In the rows, 128 means zero.
Each row of numbers belongs to one of the things below and depends on some of the facts about them. Some rows are named. Which thing is each other row?

Some rows with their names:
[112 130 124 114 123 141 159 129 104 108 113 128 139 121 109 137 128 119
 127 104 123 122 147 124 120 144 111  93 144 132 114 138 118 132 126 106
 100] -> magram
[110 153 115 145 122 149 145 120 135 142 153 121 124 116 109 111 116 121
 116 129 138 127 143 126 106 133 173 138 129 145 147 129 123 144 139  99
 128] -> grepom
[121 132 124 123 120 138 152 127 110 109 115 128 138 119 108 131 127 116
 126 110 129 125 153 126 125 136 116 101 134 129 118 130 122 138 124 113
 101] -> flifor
[139 121 136 128 135 105 121 145 118 117  92 125 138 133 144 138 122 161
 128 140 115 115 123 128 130 113 109 111 151 111 116 124 123 139 132 159
 124] -> siflotran
[140 114 120 140 143  96  87 118 140 168 139 140 118 144 141 129 128 143
 139 156 139 129 118 126 124 126 129 147 145 148 127 138 147 119 131 154
 161] -> klebre
[135 119 119 133 118 143 142 115 139 138 158 126 116 124 123 114 130 107
 123 125 139 137 144 123 117 133 132 134 115 138 129 121 117 126 123 119
 145] -> plasa
[123 124 135 146 137  96 106 147 135 145 132 110 131 141 148 140 132 138
 110 140 139 117 102 126 122 109 131 122 135 137 139 127 110 132 138 155
 173] -> vage
[134 133 121 144 124 141 136 120 130 142 156 128 126 122 105 131 144 124
 132 122 149 134 146 130 114 131 128 142 120 144 140 123 126 132 122 113
 141] -> gasaflu
[131 118 143 138 140 114  95 136 139 147 141 125 121 137 129 148 149 137
 131 134 127 125  94 139 144 125 127 152 121 125 141 120 127 113 128 149
 169] -> sinis
[136 134 131 122 126 138 134 133 108 114 119 140 128 119 115 133 135 138
 141 115 123 128 143 139 131 134 108 128 120 127 129 125 141 125 123 115
 104] -> batas
[126 134 108 135 126 141 131 108 144 134 156 135 119 128 113 106 125  89
 126 130 145 137 152 124 118 142 152 133 123 145 126 139 147 149 125 111
 112] -> flodim
[133 134 130 140 126 147 138 123 138 136 155 115 117 128 112 124 141 108
 112 129 142 123 139 129 106 134 131 132 113 133 132 130 127 135 128 121
 134] -> stobrek
[122 123 140 115 138 115 121 157 135  96 103 104 156 136 157 167 123 141
 128 111 107 137  67 130 171 108 135 116 150  92 127 124 117 129 127 147
 128] -> pitek
[ 88  84 145 111 148 123 123 120 109 177 157 119 138 154 102 166 162 110
 121  99 113 108  93 128 101 179 112  99 152 154 119 166 118  59 130 104
 164] -> bruson
[148 127 126 111 117 139 152 128 117 110 123 135 124 118 127 113 118 128
 133 119 116 135 146 130 129 125 118 119 123 119 121 119 122 130 129 120
 114] -> britrul
[118 122 132 129 114 144 132 102 142 131 133 132 112 132 119 106 132 117
 128 154 128 131 131 116 123 138 135 144 110 125 129 121 110 112 120 112
 141] -> rubo
[114 115 173 137 138 132  68 142 109 147 125 139  99 120 117 147 170 115
 120 135 132 111  99 158 156 146 100 160  70 124 157 115 139  91 134 143
 167] -> groler

Some facts about the things:
saklam -α-> gibro; zoste -α-> magram; zoste -α-> gotek; ziser -α-> notro; ziser -α-> skopel; kapim -α-> nuski
naku -α-> tukem; zitruklo -α-> feklubres; magram -α-> tritro; skipos -α-> rubo; skipos -α-> klalim; giguk -α-> notro
sibazok -α-> lemen; pliflopler -α-> mese; tibuk -α-> trimuven; rugrom -α-> klebre; rugrom -α-> stada; rugrom -α-> nestuk
drubrun -α-> gripla; treskem -α-> gasaflu; treskem -α-> gritrol; bobistil -α-> brada; bobistil -α-> gastur; mifim -α-> zagri
batas -α-> zoste; batas -α-> pitek; tagruk -α-> tukem; muplum -α-> klebre; trimuven -α-> nuson; skimi -α-> gasaflu
mukos -α-> skopel; mukos -α-> rugrom; noston -α-> zapleram; noston -α-> gerik; liklok -α-> notro; gralo -α-> flodim
plinas -α-> gigazu; gerik -α-> zitem; triskor -α-> naku; neskol -α-> notro; neskol -α-> sinis; vilimi -α-> liklok
vilimi -α-> legrok; gruflu -α-> gastur; gruflu -α-> tagruk; golek -α-> dela; mese -α-> bruson; skopel -α-> flodim
skopel -α-> pluvanu; nuski -α-> bruson; nuski -α-> gritrol; gastur -α-> rubo; gastur -α-> dovem; rabraner -α-> trubrusun
kidok -α-> pusko; klefluvak -α-> tagruk; klefluvak -α-> trimuven; klizo -α-> brudron; klizo -α-> dovem; padris -α-> bruson
trepelu -α-> kapim; siflotran -α-> gastur; vobrom -α-> rugrom; vobrom -α-> trubrusun; gusaskur -α-> skimi; gralu -α-> mese
tapeklom -α-> gralo; pusti -α-> muplum; pusti -α-> trimuven; klalim -α-> fudu; klenil -α-> poflobam; flaritris -α-> brotregam
nestuk -α-> zapleram; pliko -α-> nuson; lipli -α-> zitruklo; fudu -α-> zitem; tritro -α-> bruson; kemem -α-> gibro
britrul -α-> mukos; britrul -α-> sibazok; britrul -α-> sodekon; gibro -α-> fudu; fledril -α-> kemem; brotregam -α-> fudu
dusko -α-> kemem; dogrin -α-> flaron; gotek -α-> bruson; gotek -α-> padris; gotek -α-> skipos; madoska -α-> tukem
madoska -α-> ziser; legrok -α-> druflan; notro -α-> feklubres; plidroske -α-> liklok; flifor -α-> gritrol; greskasku -α-> nuski
pitek -α-> stobrek; plasa -φ-> b; suto -φ-> b; saklam -φ-> b; zagri -φ-> b; zoste -φ-> b
stafir -φ-> b; ziser -φ-> b; kapim -φ-> a; sinis -φ-> b; naku -φ-> b; luzotur -φ-> a
gasaflu -φ-> a; zitruklo -φ-> d; nabrem -φ-> d; skunam -φ-> a; stada -φ-> f; vage -φ-> e
magram -φ-> a; flaron -φ-> b; matar -φ-> a; skadril -φ-> a; logris -φ-> a; skipos -φ-> a
grepom -φ-> d; giguk -φ-> f; sibazok -φ-> a; grogak -φ-> c; rubo -φ-> f; pliflopler -φ-> e
bruson -φ-> b; tibuk -φ-> d; rugrom -φ-> a; drubrun -φ-> c; treskem -φ-> a; trutum -φ-> a
labre -φ-> b; bobistil -φ-> b; sedis -φ-> c; bropla -φ-> f; mifim -φ-> a; flaklotre -φ-> c
sodekon -φ-> d; fliplor -φ-> a; skegres -φ-> a; lati -φ-> b; pluvanu -φ-> a; flodim -φ-> c
batas -φ-> a; lifli -φ-> a; trubrusun -φ-> a; tromuplu -φ-> a; tagruk -φ-> a; muplum -φ-> c
bapon -φ-> a; trimuven -φ-> f; zaskos -φ-> c; skimi -φ-> b; pusko -φ-> b; mukos -φ-> g
noston -φ-> a; liklok -φ-> b; burok -φ-> c; gralo -φ-> a; plinas -φ-> a; dronon -φ-> c
gribok -φ-> a; gerik -φ-> a; triskor -φ-> f; nabror -φ-> c; neskol -φ-> a; busom -φ-> c
nitrar -φ-> g; gigazu -φ-> a; vilimi -φ-> a; pabol -φ-> b; dovem -φ-> b; gruflu -φ-> g
golek -φ-> e; nuson -φ-> a; brada -φ-> a; groler -φ-> a; mese -φ-> e; lemen -φ-> c
skopel -φ-> a; nuski -φ-> b; gastur -φ-> a; rabraner -φ-> a; vudranem -φ-> b; kidok -φ-> a
lobri -φ-> b; klefluvak -φ-> a; kostim -φ-> e; gritrol -φ-> g; klizo -φ-> g; stiper -φ-> a
padris -φ-> d; gunam -φ-> a; fekor -φ-> a; trepelu -φ-> a; siflotran -φ-> a; vobrom -φ-> a
fifi -φ-> f; gusaskur -φ-> c; fekesir -φ-> e; zitem -φ-> d; feklubres -φ-> a; gralu -φ-> c
tapeklom -φ-> g; numum -φ-> a; tukem -φ-> d; pusti -φ-> a; klalim -φ-> a; klenil -φ-> b
poflobam -φ-> c; flaritris -φ-> c; nestuk -φ-> a; pliko -φ-> a; gripa -φ-> a; lipli -φ-> a
stobrek -φ-> a; zapleram -φ-> a; fudu -φ-> a; tritro -φ-> a; plofe -φ-> a; kemem -φ-> d
plavon -φ-> a; brudron -φ-> c; brepo -φ-> a; britrul -φ-> a; gibro -φ-> c; fledril -φ-> a
dela -φ-> c; brotregam -φ-> a; gutro -φ-> f; dusko -φ-> d; dogrin -φ-> a; deple -φ-> b
gotek -φ-> a; madoska -φ-> c; klebre -φ-> c; fleduk -φ-> d; fovi -φ-> a; legrok -φ-> e
notro -φ-> b; bradifa -φ-> d; pitun -φ-> a; maklagu -φ-> b; pigra -φ-> f; plidroske -φ-> a
druflan -φ-> b; gifladru -φ-> b; flifor -φ-> a; klura -φ-> b; greskasku -φ-> d; gripla -φ-> a
pitek -φ-> b; suto -κ-> tapeklom; suto -κ-> brudron; suto -κ-> maklagu; suto -κ-> zoste; ziser -κ-> pusko
kapim -κ-> tibuk; sinis -κ-> rubo; sinis -κ-> treskem; sinis -κ-> britrul; stada -κ-> maklagu; vage -κ-> plavon
flaron -κ-> maklagu; flaron -κ-> gotek; flaron -κ-> skunam; matar -κ-> bradifa; matar -κ-> bobistil; logris -κ-> rubo
skipos -κ-> bropla; skipos -κ-> plavon; sibazok -κ-> skimi; sibazok -κ-> plinas; grogak -κ-> muplum; grogak -κ-> gunam
grogak -κ-> gusaskur; pliflopler -κ-> skimi; pliflopler -κ-> plidroske; bruson -κ-> kidok; bruson -κ-> flifor; drubrun -κ-> plofe
drubrun -κ-> fovi; drubrun -κ-> skunam; drubrun -κ-> dronon; drubrun -κ-> trutum; labre -κ-> tapeklom; labre -κ-> nabrem
labre -κ-> luzotur; mifim -κ-> gruflu; mifim -κ-> fekesir; mifim -κ-> golek; skegres -κ-> nuson; lati -κ-> nabrem
lifli -κ-> naku; lifli -κ-> nabrem; lifli -κ-> gunam; lifli -κ-> fekesir; bapon -κ-> gastur; bapon -κ-> sodekon
mukos -κ-> tapeklom; mukos -κ-> fovi; mukos -κ-> lipli; liklok -κ-> bradifa; burok -κ-> plasa; burok -κ-> fekor
gribok -κ-> fekesir; gerik -κ-> fekor; gerik -κ-> plavon; gerik -κ-> vilimi; triskor -κ-> flaklotre; triskor -κ-> madoska
nabror -κ-> fekor; nabror -κ-> fovi; neskol -κ-> stobrek; busom -κ-> fovi; busom -κ-> stafir; nitrar -κ-> zoste
nitrar -κ-> britrul; nitrar -κ-> vilimi; gigazu -κ-> sodekon; dovem -κ-> tromuplu; dovem -κ-> sodekon; brada -κ-> batas
groler -κ-> skadril; groler -κ-> skimi; groler -κ-> golek; skopel -κ-> gastur; skopel -κ-> madoska; lobri -κ-> dronon
kostim -κ-> sedis; kostim -κ-> skimi; kostim -κ-> klefluvak; kostim -κ-> gralo; stiper -κ-> greskasku; stiper -κ-> numum
stiper -κ-> pliko; stiper -κ-> britrul; trepelu -κ-> gritrol; siflotran -κ-> tromuplu; siflotran -κ-> fliplor; fifi -κ-> kemem
fifi -κ-> bropla; fifi -κ-> sodekon; gralu -κ-> greskasku; gralu -κ-> gruflu; gralu -κ-> zaskos; gralu -κ-> stobrek
gralu -κ-> pitun; gralu -κ-> lemen; tukem -κ-> stobrek; tukem -κ-> gibro; tukem -κ-> trubrusun; klenil -κ-> dronon
klenil -κ-> madoska; flaritris -κ-> pabol; flaritris -κ-> skimi; nestuk -κ-> batas; gripa -κ-> noston; gripa -κ-> poflobam
fudu -κ-> klalim; tritro -κ-> rubo; tritro -κ-> pabol; tritro -κ-> pliko; tritro -κ-> giguk; brepo -κ-> treskem
brepo -κ-> lipli; gutro -κ-> vobrom; gutro -κ-> zapleram; dusko -κ-> brudron; dusko -κ-> vudranem; dusko -κ-> gotek
deple -κ-> fekor; deple -κ-> maklagu; deple -κ-> lipli; deple -κ-> luzotur; klebre -κ-> numum; klebre -κ-> madoska
legrok -κ-> vudranem; notro -κ-> batas; notro -κ-> fleduk; notro -κ-> zitruklo; pigra -κ-> noston; druflan -κ-> gusaskur
gifladru -κ-> bropla; gifladru -κ-> nuski; klura -κ-> brudron; klura -κ-> stafir; klura -κ-> fliplor; gripla -κ-> fleduk
pitek -κ-> greskasku; pitek -κ-> maklagu; pitek -κ-> grepom

Name these rows:
No name comes twice in this set of rows, the named rows included.
[118 115 125 131 136 110  91 120 142 154 149 135 127 140 133 138 132 118
 137 134 136 138 113 129 143 135 138 153 127 138 138 134 146 115 124 138
 153]  grogak
[108 150 174 118 120 102 119 168 127 140  84 118 170 142 246 151  87 151
 141 158 166 134 127 118 163  84  98 171  87 131 123 102 165  78 128 173
  63]  fudu
[154 139 116 139 126 151 141 123 137 115 144 121 107 117  91 113 145 123
 113 127 132 125 146 135 110 130 139 119 125 117 131 127 124 163 129 121
 129]  feklubres
[ 51 120 120  99 131 140 174 114  79 146 123 131 148 121  89 140 120 102
 115  85 100 105 136 114  96 186 139  63 174 157 117 172 106  97 136  65
 105]  padris
[104 159 119 150 113 135 133 124 133 160 150 137 138 113 143 121 108 135
 138 138 162 138 152 124 119 120 156 169 109 168 156 120 141 123 132 109
 121]  zitem
[140 127 145 117 140 127 124 147 124 117 107 116 128 132 136 138 129 151
 123 128 107 114 113 137 128 119 125 118 130 106 118 137 135 124 132 145
 112]  trepelu
[158 120  96 112 123 112 135 108 124 121 115 159 117 123 133  91  94 133
 146 143 113 138 171 123 119 126 126 116 148 131 105 138 147 146 129 133
 110]  madoska
[122 160 108 124 120 136 147 129 108 123 118 148 136  99 110 114 106 153
 147 112 120 134 151 134 131 123 153 137 139 140 140 127 138 150 134  97
  97]  tibuk
[120 133 123 104 137 107 112 144 143  75  91 123 152 141 155 146 113 146
 141 112  92 150  61 119 175 111 158 112 164  90 125 139 121 153 120 140
 110]  mukos
[104 131 113 139 124 127 129 113 144 137 152 132 134 129 124 126 122  84
 121 123 150 145 135 114 136 142 152 129 133 150 132 137 126 146 119 120
 126]  brudron
[ 89 119 172 102 135 117  65 140  98 124  75 154 110 126 155 135 127  86
 125 138 122 124 113 145 187 146 107 151  74 122 134 129 165  95 134 149
 104]  flaritris
[ 90 117 171 107 137 116  81 153  83 118  91 140 110 120 128 141 149 104
 110 116 102 107 111 153 159 147  97 122  85 127 140 134 138  97 140 139
 129]  pliflopler

Now the same things, written a new way:
Some things and their rows:
[127 159 133 134 140 124 106 112 130 136 118 113 125] -> legrok
[134  97 131 125 119 130 127 139 123 117 133 138 131] -> numum
[114 159 126 130 136 129  97 133 137 121 118 122 126] -> pigra
[138 100 130 125 116 130 133 140 126 119 135 138 129] -> trutum
[133  97 127 128 121 124 147 125 125 143 135 133 130] -> klizo
[116  78 143 119 158 132  98 143 112 111 103 114 143] -> bapon
[116  74 142 118 160 133  97 142 112 110 102 113 143] -> gigazu
[128 179 135 130 132 128 111 136 145 116 119 102 119] -> burok
[133 169 135 132 153 124 144 130 121 131 116 114 113] -> gerik
[140 109 124 133 121 124 156 127 131 145 136 124 123] -> tapeklom
[109 141 124 126 142 126  99 139 138 122 115 115 127] -> lobri
[125 161 126 129 141 131 100 133 129 109 119 128 125] -> gripa
[131 117 128 123 114 128 126 135 129 119 136 137 131] -> fleduk
[132 122 125 129 126 129 137 115 115 135 134 145 132] -> batas
[122  96 122 125 113 124 125 140 136 132 135 134 130] -> pusko
[101  77 136 117 155 128  96 145 124 127 103 109 143] -> dovem
[ 99 213 121 132 133 127  80  81 124 125 128 145 128] -> pliflopler

Name these rows:
No name comes twice in this set of rows, the named rows included.
[109 153 120 127 136 125 101 135 140 125 118 121 125]  druflan
[121 157 124 130 137 127 102 134 140 118 120 116 120]  nitrar
[108 222 115 128 134 130  69 109 122 105 125 159 129]  groler
[124  90 125 125 115 128 129 133 133 122 137 133 129]  gritrol
[127 140 132 130 154 131 127 120 118 128 114 120 131]  siflotran
[128 121 133 130 160 132 117 121 113 132 108 117 141]  skopel
[133 107 138 122 127 118 171 125 108 146 131 138 129]  kemem
[124  73 132 122 119 127 125 142 127 130 127 131 134]  bropla
[114 116 119 125 112 124 116 131 135 132 137 145 131]  pabol
[ 96 150 129 131 145 149 132  89 124 109 131 116 120]  tritro
[133  82 133 123 122 130 128 141 121 117 130 136 134]  tromuplu
[131 177 121 138 135 127 128 149 161 125 121  91 105]  deple
[124 146 136 129 136 125  92 131 135 116 115 111 123]  vage

